Below is a small trained network, with its code and all its weights. Each question gives an input and a class and asks what happens when units are switched off, that is, made to give their printed mean instead of their output.

import numpy as np


def w(rows, s, z=0):
    codes = np.array(rows[::2]) - 128.0
    scale = np.full(codes.shape[1], s)
    scale[-1] = z or s
    return codes * scale


def f(y):
    return y / 2 * (1 + np.tanh(0.7978845608 * (y + 0.044715 * y**3)))


def log_softmax(a):
    a = a - a.max(-1, keepdims=True)
    return a - np.log(np.exp(a).sum(-1, keepdims=True))


def net(x, mask):
    res = np.array(x, float).reshape(1, 5) / 4 @ E
    y = f(res @ A[0][:, :-1].T + A[0][:, -1])
    res = res + np.where(mask, y, B[0][:, -1]) @ B[0][:, :-1]
    return log_softmax(res[-1] @ U[:, :-1].T + U[:, -1])


A, B = {}, {}
E = w([
[223,49,222],'x0',
[140,199,254],'x1',
[56,44,251],'x2',
[126,133,131],'x3',
[141,129,163],'x4',
],0.0051)
A[0] = w([
[142,141,99,124],'N0',
[157,97,161,69],'N1',
[118,148,146,136],'N2',
[175,120,104,104],'N3',
[109,214,250,193],'N4',
[124,110,107,169],'N5',
[88,115,201,54],'N6',
[114,152,112,52],'N7',
[62,155,111,176],'N8',
[142,127,140,161],'N9',
[179,141,103,85],'N10',
[105,117,139,136],'N11',
[96,104,159,54],'N12',
[162,112,142,92],'N13',
[186,144,131,142],'N14',
[114,143,115,4],'N15',
[81,86,119,212],'N16',
[142,138,152,100],'N17',
[156,112,163,117],'N18',
[94,118,113,124],'N19',
],0.02,0.0022)
B[0] = w([
[158,193,223,161],'N0',
[39,138,93,164],'N1',
[175,108,81,136],'N2',
[123,195,163,156],'N3',
[209,96,34,254],'N4',
[210,156,162,148],'N5',
[149,252,208,189],'N6',
[63,103,178,142],'N7',
[61,6,122,183],'N8',
[48,57,95,138],'N9',
[30,218,170,164],'N10',
[182,195,130,134],'N11',
[86,178,213,149],'N12',
[2,142,136,145],'N13',
[114,80,249,161],'N14',
[92,168,174,129],'N15',
[218,193,171,163],'N16',
[139,115,13,140],'N17',
[53,11,114,164],'N18',
[157,113,179,144],'N19',
],0.0049,0.0089)
U = w([
[216,133,83,234],'0',
[122,108,118,254],'1',
[22,104,151,155],'2',
[84,254,235,9],'3',
[145,64,67,34],'4',
],0.0073,0.0026)

Each question gives the input, the list of numbers given to net, and the class t.
The units are the neurons (one row each of A and B). Each row of codes is followed by its name. A weight is (code - 128) times the scale printed after its matrix; where a second scale follows, it is the last column's (A, B and U).
mask holds one flag per neuron, in row order. A switched-off neuron (its flag False) gives its mean, the last column of its row in B, instead of its output. The means were averaged over made-up inputs and are rounded, as every weight is.
A unit's drop is (log p(t) with every unit on - log p(t) with that unit switched off) / (log p(t) with every unit on - log p(t) with every unit switched off).
The circuit of an input: a set's keep is (log p(t) with only the set's units on - log p(t) with every unit switched off) / (log p(t) with every unit on - log p(t) with every unit switched off). Starting from the 12 units with the biggest drops (on a tie, the unit counted first), units are removed one at a time, each time the one whose removal leaves the highest keep (on an exact tie, the one counted first), for as long as the keep stays at least 0.8.
units of the circuit, in order: the units of the circuit, biggest drop first
top k neurons: the k neurons with the biggest drops, biggest first
drop when u is switched off: that unit's drop, to one decimal
input [4,6,1,-7,2], class 4: top 2 neurons : N4, N18
input [-2,-2,8,0,-3], class 3: units of the circuit, in order : N6, N16
input [5,8,8,7,-7], class 0: top 2 neurons : N4, N17
input [-6,8,4,6,7], class 0: units of the circuit, in order : N4
input [2,-4,8,4,-5], class 3: units of the circuit, in order : N6, N4, N16
input [-6,-4,-7,-4,-4], class 3: units of the circuit, in order : N0, N4
input [-2,2,-7,0,0], class 3: units of the circuit, in order : N4, N10
input [-2,-6,7,-1,0], class 3: units of the circuit, in order : N4, N16
input [8,-4,-2,0,-2], class 2: top 2 neurons : N4, N13
input [3,-3,7,-4,6], class 3: top 2 neurons : N6, N12
input [-5,-7,-8,8,7], class 3: drop when N10 is switched off : 0.3
input [-1,8,3,7,8], class 0: drop when N4 is switched off : 1.0
input [1,8,7,-4,-3], class 0: drop when N4 is switched off : 1.7
